[[ -3  -8  -6   2  -4  -3  -4  24   7 -13   2  11  -8]
 [-11 -33   7  21 -33   7 -29  35  17 -38  24  31 -27]
 [-16 -45  17  31 -49  12 -43  29  21 -47  40  39 -34]
 [ -6 -36   6  28 -34  28 -29  43   8 -39  14  21 -35]
 [ -6 -16  15  15 -22   9 -19  -9   4 -11  20   9 -10]
 [ -5  -4   8   2  -9  -6  -7 -15   5  -1  14   6   2]]
->
[[ -8 -27 -34 -35 -10   2]
 [ 11  31  39  21   9   6]
 [  2  24  40  14  20  14]
 [-13 -38 -47 -39 -11  -1]
 [  7  17  21   8   4   5]
 [ 24  35  29  43  -9 -15]
 [ -4 -29 -43 -29 -19  -7]
 [ -3   7  12  28   9  -6]
 [ -4 -33 -49 -34 -22  -9]
 [  2  21  31  28  15   2]
 [ -6   7  17   6  15   8]
 [ -8 -33 -45 -36 -16  -4]
 [ -3 -11 -16  -6  -6  -5]]

[[-10 -15  -1]
 [ 28  42   0]
 [ 18  28   3]
 [ 32  48  -3]
 [ -1  -5   0]
 [  8  11  -5]
 [ -3  -8   2]
 [  7  10   1]
 [-40 -63  -2]
 [-14 -19   0]
 [-48 -67   0]]
->
[[ -1   0   3  -3   0  -5   2   1  -2   0   0]
 [-15  42  28  48  -5  11  -8  10 -63 -19 -67]
 [-10  28  18  32  -1   8  -3   7 -40 -14 -48]]

[[-39 -45  46 -27  18  19 -38 -26  48 -30  50  -2  36  41]
 [-25  -9 -31 -26  45  42 -15  23 -36  40 -38 -45 -37  33]
 [-52  31  24 -22  35  32 -47  23  16  51  14 -49 -17 -13]]
->
[[ 41  33 -13]
 [ 36 -37 -17]
 [ -2 -45 -49]
 [ 50 -38  14]
 [-30  40  51]
 [ 48 -36  16]
 [-26  23  23]
 [-38 -15 -47]
 [ 19  42  32]
 [ 18  45  35]
 [-27 -26 -22]
 [ 46 -31  24]
 [-45  -9  31]
 [-39 -25 -52]]

[[-30 -33   7 -40  50  52  43 -36  30 -36  11 -51  61]
 [-43  51 -51 -32 -37  32  13  52 -12 -26 -23 -30 -16]]
->
[[ 61 -16]
 [-51 -30]
 [ 11 -23]
 [-36 -26]
 [ 30 -12]
 [-36  52]
 [ 43  13]
 [ 52  32]
 [ 50 -37]
 [-40 -32]
 [  7 -51]
 [-33  51]
 [-30 -43]]

[[-53  -6 -11 -37 -11 -11]
 [ -1   2 -18 -28 -28   0]]
->
[[-11   0]
 [-11 -28]
 [-37 -28]
 [-11 -18]
 [ -6   2]
 [-53  -1]]

[[ -4  -3   4  25  64]
 [-20 -10 -21  41 -67]]
->
[[ 64 -67]
 [ 25  41]
 [  4 -21]
 [ -3 -10]
 [ -4 -20]]

[[ 21  -8 -19  38]
 [ 47  -5  39  47]
 [-39 -27  -1  -8]
 [ 42   1  28  -1]
 [ 25 -12  41   3]
 [ 19  -1 -13 -38]
 [ 12 -10  -9 -34]
 [ -5 -31 -12 -45]
 [  1 -21 -20 -44]
 [  0  46 -24  -2]
 [-49 -25   5  27]
 [ -2  42 -19  12]]
->
[[ 38  47  -8  -1   3 -38 -34 -45 -44  -2  27  12]
 [-19  39  -1  28  41 -13  -9 -12 -20 -24   5 -19]
 [ -8  -5 -27   1 -12  -1 -10 -31 -21  46 -25  42]
 [ 21  47 -39  42  25  19  12  -5   1   0 -49  -2]]
---
[[33 18 34 27 62]
 [21 22 14 24 20]
 [22 23 56 46 59]]
->
[[22 14]
 [23 56]]

[[-48  -6  55]
 [ 22 -34  -7]
 [-13 -22  27]
 [ 24 -29 -22]]
->
[[-34  -7]
 [-22  27]]

[[ 11 -29 -12 -19  -3]
 [ 14  38 -16 -12   4]
 [-23  29   6  15  25]
 [-12  25  26   8  21]
 [-14 -16  49  -5  32]]
->
[[ 38 -16]
 [ 29   6]]

[[ -2  -6  -2]
 [ 51   8  33]
 [ 15 -13  26]]
->
[[  8  33]
 [-13  26]]

[[ 56  26 -36]
 [ 57 -13   8]
 [ -5 -35 -10]
 [ 11 -20 -40]
 [ -9 -34 -29]]
->
[[-13   8]
 [-35 -10]]

[[  8   3 -11   2]
 [ 20   8 -46  17]
 [ 19 -11 -62   4]
 [  5   6 -18  14]
 [ 13   7  -7  -3]]
->
[[  8 -46]
 [-11 -62]]
